Below is a small trained network, with its code and all its weights. Each question gives an input and a class and asks what happens when units are switched off, that is, made to give their printed mean instead of their output.

import numpy as np


def w(rows, s, z=0):
    codes = np.array(rows[::2]) - 128.0
    scale = np.full(codes.shape[1], s)
    scale[-1] = z or s
    return codes * scale


def f(y):
    return y / 2 * (1 + np.tanh(0.7978845608 * (y + 0.044715 * y**3)))


def log_softmax(a):
    a = a - a.max(-1, keepdims=True)
    return a - np.log(np.exp(a).sum(-1, keepdims=True))


def net(x, mask):
    res = np.array(x, float).reshape(1, 6) / 4 @ E
    y = f(res @ A[0][:, :-1].T + A[0][:, -1])
    res = res + np.where(mask, y, B[0][:, -1]) @ B[0][:, :-1]
    return log_softmax(res[-1] @ U[:, :-1].T + U[:, -1])


A, B = {}, {}
E = w([
[125,203,101,98,110,113,197,134,16,97,21,121],'x0',
[49,1,126,174,156,168,185,165,112,105,97,159],'x1',
[105,136,178,141,121,124,102,112,131,129,115,109],'x2',
[146,104,77,106,171,126,155,102,177,73,120,27],'x3',
[141,177,219,74,115,213,171,216,148,74,161,129],'x4',
[189,6,139,55,60,69,39,171,109,110,130,81],'x5',
],0.0076)
A[0] = w([
[121,113,168,132,179,95,92,165,193,200,196,181,115],'N0',
[2,94,132,107,136,101,130,127,137,60,107,163,86],'N1',
[155,61,131,97,71,118,112,191,94,120,128,95,117],'N2',
[107,105,124,131,109,100,164,89,224,131,233,92,112],'N3',
[109,129,130,155,79,109,122,167,104,226,124,171,122],'N4',
[169,89,142,98,65,102,94,139,88,119,149,133,109],'N5',
[115,148,159,109,108,103,155,105,63,116,86,88,97],'N6',
[78,142,180,118,88,126,114,151,62,142,135,214,163],'N7',
[137,93,26,185,149,101,148,37,143,164,126,37,189],'N8',
[119,130,112,89,178,115,184,104,205,76,77,1,123],'N9',
[115,120,161,141,136,128,144,141,239,147,175,115,136],'N10',
[179,177,124,118,128,143,98,93,135,127,158,84,117],'N11',
[102,104,169,107,116,70,124,112,138,98,176,124,122],'N12',
[111,169,64,169,150,184,132,149,146,126,130,151,100],'N13',
[130,163,100,93,130,100,176,182,94,84,98,147,130],'N14',
[151,151,139,109,102,180,145,161,134,68,147,162,68],'N15',
[101,151,133,164,128,171,165,93,175,166,104,169,153],'N16',
[103,180,167,101,150,204,199,172,139,92,166,79,164],'N17',
[116,143,139,75,123,136,103,125,90,123,40,154,125],'N18',
[150,170,152,70,55,93,152,100,123,218,167,193,120],'N19',
[118,170,147,192,184,135,168,155,118,189,152,72,66],'N20',
[128,176,106,165,189,153,157,150,135,165,177,154,105],'N21',
[96,173,165,149,124,120,154,58,171,114,123,137,118],'N22',
[154,201,160,130,99,87,107,103,134,145,165,92,108],'N23',
[165,118,143,50,96,215,151,162,170,58,175,143,102],'N24',
[111,147,241,123,108,144,118,168,126,109,111,65,137],'N25',
[200,199,101,92,118,98,154,57,158,138,157,142,131],'N26',
[119,162,98,129,134,101,166,156,79,86,103,80,109],'N27',
[75,20,140,177,145,192,172,139,124,96,76,184,117],'N28',
[141,123,126,117,110,118,169,80,149,168,107,139,254],'N29',
],0.0089,0.0078)
B[0] = w([
[164,110,174,203,148,155,207,144,162,128,76,142,197],'N0',
[161,114,69,151,71,117,87,110,145,79,151,127,159],'N1',
[65,186,139,55,66,116,19,117,197,157,102,192,200],'N2',
[158,116,151,162,79,153,161,184,140,137,71,143,198],'N3',
[79,109,137,116,124,191,200,90,80,173,178,27,170],'N4',
[94,180,161,85,64,91,56,143,170,149,112,169,179],'N5',
[156,130,166,213,131,115,153,148,209,122,29,158,161],'N6',
[123,85,142,121,104,184,161,151,62,169,162,109,201],'N7',
[127,113,141,131,125,86,110,104,54,174,132,110,245],'N8',
[97,152,216,79,58,255,170,183,75,155,177,63,203],'N9',
[168,106,203,163,133,131,145,118,128,150,64,136,195],'N10',
[136,119,97,151,108,148,137,138,77,95,140,171,166],'N11',
[142,118,135,131,117,145,97,151,190,149,125,176,149],'N12',
[67,168,118,85,93,108,81,119,149,131,111,183,166],'N13',
[184,88,139,185,138,73,141,133,154,163,96,157,178],'N14',
[86,121,83,183,118,110,121,49,150,115,124,86,151],'N15',
[94,174,213,61,131,112,75,133,129,134,80,163,199],'N16',
[93,83,149,146,172,89,83,84,81,161,160,141,218],'N17',
[159,125,160,178,138,143,172,162,126,164,63,136,167],'N18',
[143,157,155,137,133,179,149,136,79,82,166,90,179],'N19',
[102,225,64,103,49,114,92,117,192,138,73,136,152],'N20',
[89,159,152,90,82,125,66,136,146,150,73,182,181],'N21',
[78,144,152,72,127,94,100,149,199,92,81,177,167],'N22',
[161,79,73,169,107,112,101,124,105,22,149,137,172],'N23',
[94,80,122,177,146,24,143,82,111,161,135,79,193],'N24',
[123,79,149,127,155,82,116,73,117,135,171,93,176],'N25',
[123,60,130,151,90,123,86,162,97,49,173,138,188],'N26',
[187,165,192,166,98,137,133,146,149,177,48,145,165],'N27',
[114,136,71,164,104,121,95,171,71,10,141,147,227],'N28',
[96,59,181,107,226,96,104,145,71,132,137,151,207],'N29',
],0.007,0.011)
U = w([
[91,170,116,70,100,106,83,124,174,138,100,169,103],'0',
[181,119,129,206,127,128,159,154,159,164,67,147,89],'1',
[125,121,82,160,107,121,118,135,105,5,149,143,80],'2',
[125,108,129,111,160,112,128,129,113,143,130,141,251],'3',
[90,109,103,164,145,64,128,30,111,184,137,107,87],'4',
[100,143,120,112,93,201,163,143,103,171,155,85,129],'5',
[129,135,85,78,195,110,168,135,151,147,163,135,147],'6',
[133,168,50,79,163,159,183,96,220,118,129,104,92],'7',
],0.013,0.011)

Each question gives the input, the list of numbers given to net, and the class t.
The units are the neurons (one row each of A and B). Each row of codes is followed by its name. A weight is (code - 128) times the scale printed after its matrix; where a second scale follows, it is the last column's (A, B and U).
mask holds one flag per neuron, in row order. A switched-off neuron (its flag False) gives its mean, the last column of its row in B, instead of its output. The means were averaged over made-up inputs and are rounded, as every weight is.
A unit's drop is (log p(t) with every unit on - log p(t) with that unit switched off) / (log p(t) with every unit on - log p(t) with every unit switched off).
The circuit of an input: a set's keep is (log p(t) with only the set's units on - log p(t) with every unit switched off) / (log p(t) with every unit on - log p(t) with every unit switched off). Starting from the 12 units with the biggest drops (on a tie, the unit counted first), units are removed one at a time, each time the one whose removal leaves the highest keep (on an exact tie, the one counted first), for as long as the keep stays at least 0.8.
units of the circuit, in order: the units of the circuit, biggest drop first
most important unit: the unit with the biggest drop
k most important neurons: the k neurons with the biggest drops, biggest first
drop of u: that unit's drop, to one decimal
input [8,6,-2,5,8,-3], class 1: most important unit : N27
input [-2,6,-6,-6,7,-5], class 4: 2 most important neurons : N17; N24
input [1,4,0,-3,4,1], class 2: 2 most important neurons : N28; N8
input [4,-6,-1,6,-1,-3], class 2: 2 most important neurons : N26; N23
input [2,2,-5,-2,6,8], class 0: 2 most important neurons : N2; N5
input [5,2,-2,-8,-5,-4], class 5: 2 most important neurons : N4; N7
input [1,6,5,3,2,5], class 2: 2 most important neurons : N28; N16
input [-2,-5,5,7,7,-6], class 4: 2 most important neurons : N17; N24
input [-7,-3,-1,-8,0,3], class 5: 2 most important neurons : N4; N19
input [5,-1,2,-6,0,3], class 5: units of the circuit, in order : N7; N4
input [-7,0,3,7,7,3], class 1: 3 most important neurons : N3; N10; N0
input [3,-7,-6,2,-1,5], class 2: 2 most important neurons : N26; N23
input [-6,4,1,2,8,1], class 4: 2 most important neurons : N24; N17
input [-8,5,2,-3,8,-3], class 1: units of the circuit, in order : N0
input [-7,-5,4,-2,6,-1], class 1: 3 most important neurons : N0; N10; N3
input [6,-8,6,-1,2,-2], class 2: 2 most important neurons : N23; N26
input [1,7,-2,-4,3,1], class 2: drop of N10 : 0.0
input [-7,-2,2,4,7,6], class 1: drop of N0 : 0.5
input [1,2,-4,2,-5,-5], class 0: drop of N15 : 0.1
input [-2,1,5,8,-2,0], class 5: units of the circuit, in order : N9
